Below is a small trained network, with its code and all its weights. Each question gives an input and a class and asks what happens when units are switched off, that is, made to give their printed mean instead of their output.

import numpy as np


def w(rows, s, z=0):
    codes = np.array(rows[::2]) - 128.0
    scale = np.full(codes.shape[1], s)
    scale[-1] = z or s
    return codes * scale


def f(y):
    return np.maximum(y, 0)


def log_softmax(a):
    a = a - a.max(-1, keepdims=True)
    return a - np.log(np.exp(a).sum(-1, keepdims=True))


def net(x, mask):
    res = np.array(x, float).reshape(1, 4) / 4 @ E
    y = f(res @ A[0][:, :-1].T + A[0][:, -1])
    res = res + np.where(mask, y, B[0][:, -1]) @ B[0][:, :-1]
    return log_softmax(res[-1] @ U[:, :-1].T + U[:, -1])


A, B = {}, {}
E = w([
[193,94,157,96,93],'x0',
[137,168,111,3,180],'x1',
[138,92,216,168,200],'x2',
[152,248,168,148,101],'x3',
],0.011)
A[0] = w([
[87,161,53,128,83,28],'N1',
[97,144,82,86,234,77],'N2',
[85,28,116,99,118,6],'N3',
[108,235,166,105,153,73],'N4',
[99,180,78,41,179,88],'N5',
[129,124,213,136,179,65],'N6',
[187,88,159,139,62,108],'N7',
[180,106,191,146,166,33],'N8',
[56,100,102,135,151,100],'N9',
[71,136,142,181,121,80],'N10',
[69,133,95,226,130,52],'N11',
[167,102,113,188,47,2],'N12',
[5,171,112,162,196,120],'N13',
[198,119,176,39,161,181],'N14',
[118,47,93,107,189,137],'N15',
[137,118,152,132,184,61],'N16',
[162,219,182,173,89,14],'N17',
[163,123,98,88,24,61],'N18',
],0.014,0.0062)
B[0] = w([
[21,141,193,84,187,194],'N1',
[135,66,147,198,169,203],'N2',
[153,162,59,70,198,202],'N3',
[215,100,94,114,147,201],'N4',
[121,68,147,207,175,225],'N5',
[31,142,196,18,149,203],'N6',
[145,62,136,211,52,200],'N7',
[85,140,150,61,161,192],'N8',
[215,167,130,94,120,181],'N9',
[146,76,124,174,152,189],'N10',
[126,88,127,203,217,222],'N11',
[120,53,143,155,232,194],'N12',
[93,192,144,149,24,225],'N13',
[133,56,140,229,103,245],'N14',
[191,207,51,91,110,235],'N15',
[49,135,143,117,165,165],'N16',
[204,158,2,64,199,216],'N17',
[29,153,184,93,181,205],'N18',
],0.0089,0.011)
U = w([
[146,77,144,217,169,48],'0',
[199,146,68,80,165,77],'1',
[27,136,186,63,167,101],'2',
[137,116,146,185,110,248],'3',
[147,143,136,171,45,212],'4',
[137,189,182,127,4,95],'5',
],0.013,0.018)

Each question gives the input, the list of numbers given to net, and the class t.
The units are the neurons (one row each of A and B). Each row of codes is followed by its name. A weight is (code - 128) times the scale printed after its matrix; where a second scale follows, it is the last column's (A, B and U).
mask holds one flag per neuron, in row order. A switched-off neuron (its flag False) gives its mean, the last column of its row in B, instead of its output. The means were averaged over made-up inputs and are rounded, as every weight is.
A unit's drop is (log p(t) with every unit on - log p(t) with that unit switched off) / (log p(t) with every unit on - log p(t) with every unit switched off).
The circuit of an input: a set's keep is (log p(t) with only the set's units on - log p(t) with every unit switched off) / (log p(t) with every unit on - log p(t) with every unit switched off). Starting from the 12 units with the biggest drops (on a tie, the unit counted first), units are removed one at a time, each time the one whose removal leaves the highest keep (on an exact tie, the one counted first), for as long as the keep stays at least 0.8.
circuit, biggest first: the units of the circuit, biggest drop first
most important unit: the unit with the biggest drop
k most important neurons: the k neurons with the biggest drops, biggest first
drop when u is switched off: that unit's drop, to one decimal
input [8,4,-5,-1], class 3: most important unit -> N14
input [4,7,-5,-5], class 0: 2 most important neurons -> (N5 N14)
input [-7,-7,8,-5], class 2: 3 most important neurons -> (N6 N14 N8)
input [-7,8,8,-8], class 0: 4 most important neurons -> (N2 N5 N14 N17)
input [-7,6,1,5], class 3: 2 most important neurons -> (N13 N11)
input [-8,6,-7,0], class 3: circuit, biggest first -> (N5 N13)
input [0,6,2,-5], class 0: 3 most important neurons -> (N14 N2 N5)
input [1,-1,-7,6], class 2: 2 most important neurons -> (N18 N1)
input [2,-6,-3,7], class 1: 3 most important neurons -> (N17 N14 N5)
input [0,4,-1,-8], class 1: 2 most important neurons -> (N15 N3)
input [-8,6,-5,-8], class 1: 4 most important neurons -> (N15 N3 N9 N14)
input [-8,6,4,-7], class 3: circuit, biggest first -> (N2 N13 N15)
input [8,-8,-8,5], class 0: 3 most important neurons -> (N7 N12 N6)
input [3,5,1,-3], class 0: circuit, biggest first -> (N14)
input [1,7,4,-5], class 0: 2 most important neurons -> (N14 N2)
input [-7,3,1,-3], class 3: 3 most important neurons -> (N2 N13 N5)
input [-2,-8,-1,3], class 0: 2 most important neurons -> (N11 N12)
input [-7,8,-5,1], class 0: 2 most important neurons -> (N5 N2)
input [3,-3,3,-6], class 1: 2 most important neurons -> (N3 N15)
input [-7,-8,-3,4], class 0: most important unit -> N11
input [0,3,3,-4], class 1: drop when N3 is switched off -> 0.3
input [-5,4,4,-8], class 1: drop when N3 is switched off -> 0.1
input [-8,1,7,8], class 1: drop when N4 is switched off -> 1.0
input [3,-2,8,-7], class 2: drop when N6 is switched off -> 0.8
